Below are the code and all the weights of a small trained network. Each question names an input and a class and asks about switching units off, where a switched-off unit gives its printed mean instead of its output.

import numpy as np


def w(rows, s, z=0):
    codes = np.array(rows[::2]) - 128.0
    scale = np.full(codes.shape[1], s)
    scale[-1] = z or s
    return codes * scale


def f(y):
    return y / 2 * (1 + np.tanh(0.7978845608 * (y + 0.044715 * y**3)))


def log_softmax(a):
    a = a - a.max(-1, keepdims=True)
    return a - np.log(np.exp(a).sum(-1, keepdims=True))


def net(x, mask):
    res = np.array(x, float).reshape(1, 8) / 4 @ E
    y = f(res @ A[0][:, :-1].T + A[0][:, -1])
    res = res + np.where(mask, y, B[0][:, -1]) @ B[0][:, :-1]
    return log_softmax(res[-1] @ U[:, :-1].T + U[:, -1])


A, B = {}, {}
E = w([
[151,200,109,154,166],'x0',
[24,42,118,88,178],'x1',
[144,62,217,135,143],'x2',
[126,185,241,225,122],'x3',
[85,102,67,233,127],'x4',
[1,202,172,95,125],'x5',
[114,147,125,114,46],'x6',
[155,110,110,113,195],'x7',
],0.0075)
A[0] = w([
[173,102,99,126,229,118],'N1',
[93,107,133,143,98,186],'N2',
[118,82,33,128,181,131],'N3',
[136,62,69,152,109,150],'N4',
[156,197,212,76,154,193],'N5',
[133,199,147,182,44,152],'N6',
[95,116,169,108,141,136],'N7',
[68,148,147,175,63,106],'N8',
[168,73,246,227,221,148],'N9',
[147,97,228,212,152,133],'N10',
[109,101,196,94,40,188],'N11',
[79,107,162,138,121,254],'N12',
[68,125,63,55,86,242],'N13',
[67,175,58,164,151,212],'N14',
[169,217,94,161,86,136],'N15',
[178,52,149,159,48,128],'N16',
],0.011,0.0063)
B[0] = w([
[149,48,121,180,128,191],'N1',
[49,59,139,74,157,163],'N2',
[170,116,133,155,115,211],'N3',
[211,142,50,92,108,183],'N4',
[85,128,158,126,103,221],'N5',
[54,125,187,193,53,227],'N6',
[126,125,166,124,92,154],'N7',
[122,42,121,158,138,177],'N8',
[200,132,191,96,164,240],'N9',
[148,147,207,122,169,208],'N10',
[81,131,143,127,141,198],'N11',
[143,73,153,64,92,204],'N12',
[184,120,156,57,159,254],'N13',
[115,85,178,111,61,225],'N14',
[156,158,183,209,124,224],'N15',
[53,223,80,2,138,180],'N16',
],0.0098,0.0097)
U = w([
[32,182,73,178,192,23],'0',
[100,166,71,166,132,8],'1',
[204,156,29,152,123,144],'2',
[80,59,149,124,109,197],'3',
[2,187,175,225,71,71],'4',
[76,187,186,56,129,253],'5',
[194,146,249,184,130,118],'6',
],0.0087,0.0046)

Each question gives the input, the list of numbers given to net, and the class t.
The units are the neurons (one row each of A and B). Each row of codes is followed by its name. A weight is (code - 128) times the scale printed after its matrix; where a second scale follows, it is the last column's (A, B and U).
mask holds one flag per neuron, in row order. A switched-off neuron (its flag False) gives its mean, the last column of its row in B, instead of its output. The means were averaged over made-up inputs and are rounded, as every weight is.
A unit's drop is (log p(t) with every unit on - log p(t) with that unit switched off) / (log p(t) with every unit on - log p(t) with every unit switched off).
The circuit of an input: a set's keep is (log p(t) with only the set's units on - log p(t) with every unit switched off) / (log p(t) with every unit on - log p(t) with every unit switched off). Starting from the 12 units with the biggest drops (on a tie, the unit counted first), units are removed one at a time, each time the one whose removal leaves the highest keep (on an exact tie, the one counted first), for as long as the keep stays at least 0.8.
circuit, biggest first: the units of the circuit, biggest drop first
most important unit: the unit with the biggest drop
k most important neurons: the k neurons with the biggest drops, biggest first
drop of u: that unit's drop, to one decimal
input [1,3,2,-7,3,1,-2,3], class 2: most important unit	N4
input [2,7,-1,4,1,8,4,-7], class 3: circuit, biggest first	[N8; N12]
input [-3,-1,-4,3,-4,5,-2,-5], class 4: circuit, biggest first	[N6; N9]
input [8,3,-5,1,-2,-1,-3,8], class 3: circuit, biggest first	[N10; N1]
input [-6,-2,-2,3,-1,5,-1,0], class 4: circuit, biggest first	[N9; N13]
input [-3,0,-8,-1,0,6,8,-1], class 3: 3 most important neurons	[N13; N8; N16]
input [8,-3,1,3,0,2,4,1], class 4: circuit, biggest first	[N6; N13]
input [8,5,-5,1,3,4,4,3], class 3: 4 most important neurons	[N14; N16; N9; N10]
input [3,0,-5,-8,1,-5,-6,-4], class 2: drop of N11	0.0
input [-2,-8,2,1,-3,-2,-1,-8], class 4: drop of N6	0.1
input [-1,-1,6,-7,-4,5,-7,3], class 3: drop of N14	-0.1
input [-8,4,4,-4,-4,-5,3,-8], class 5: drop of N16	0.3
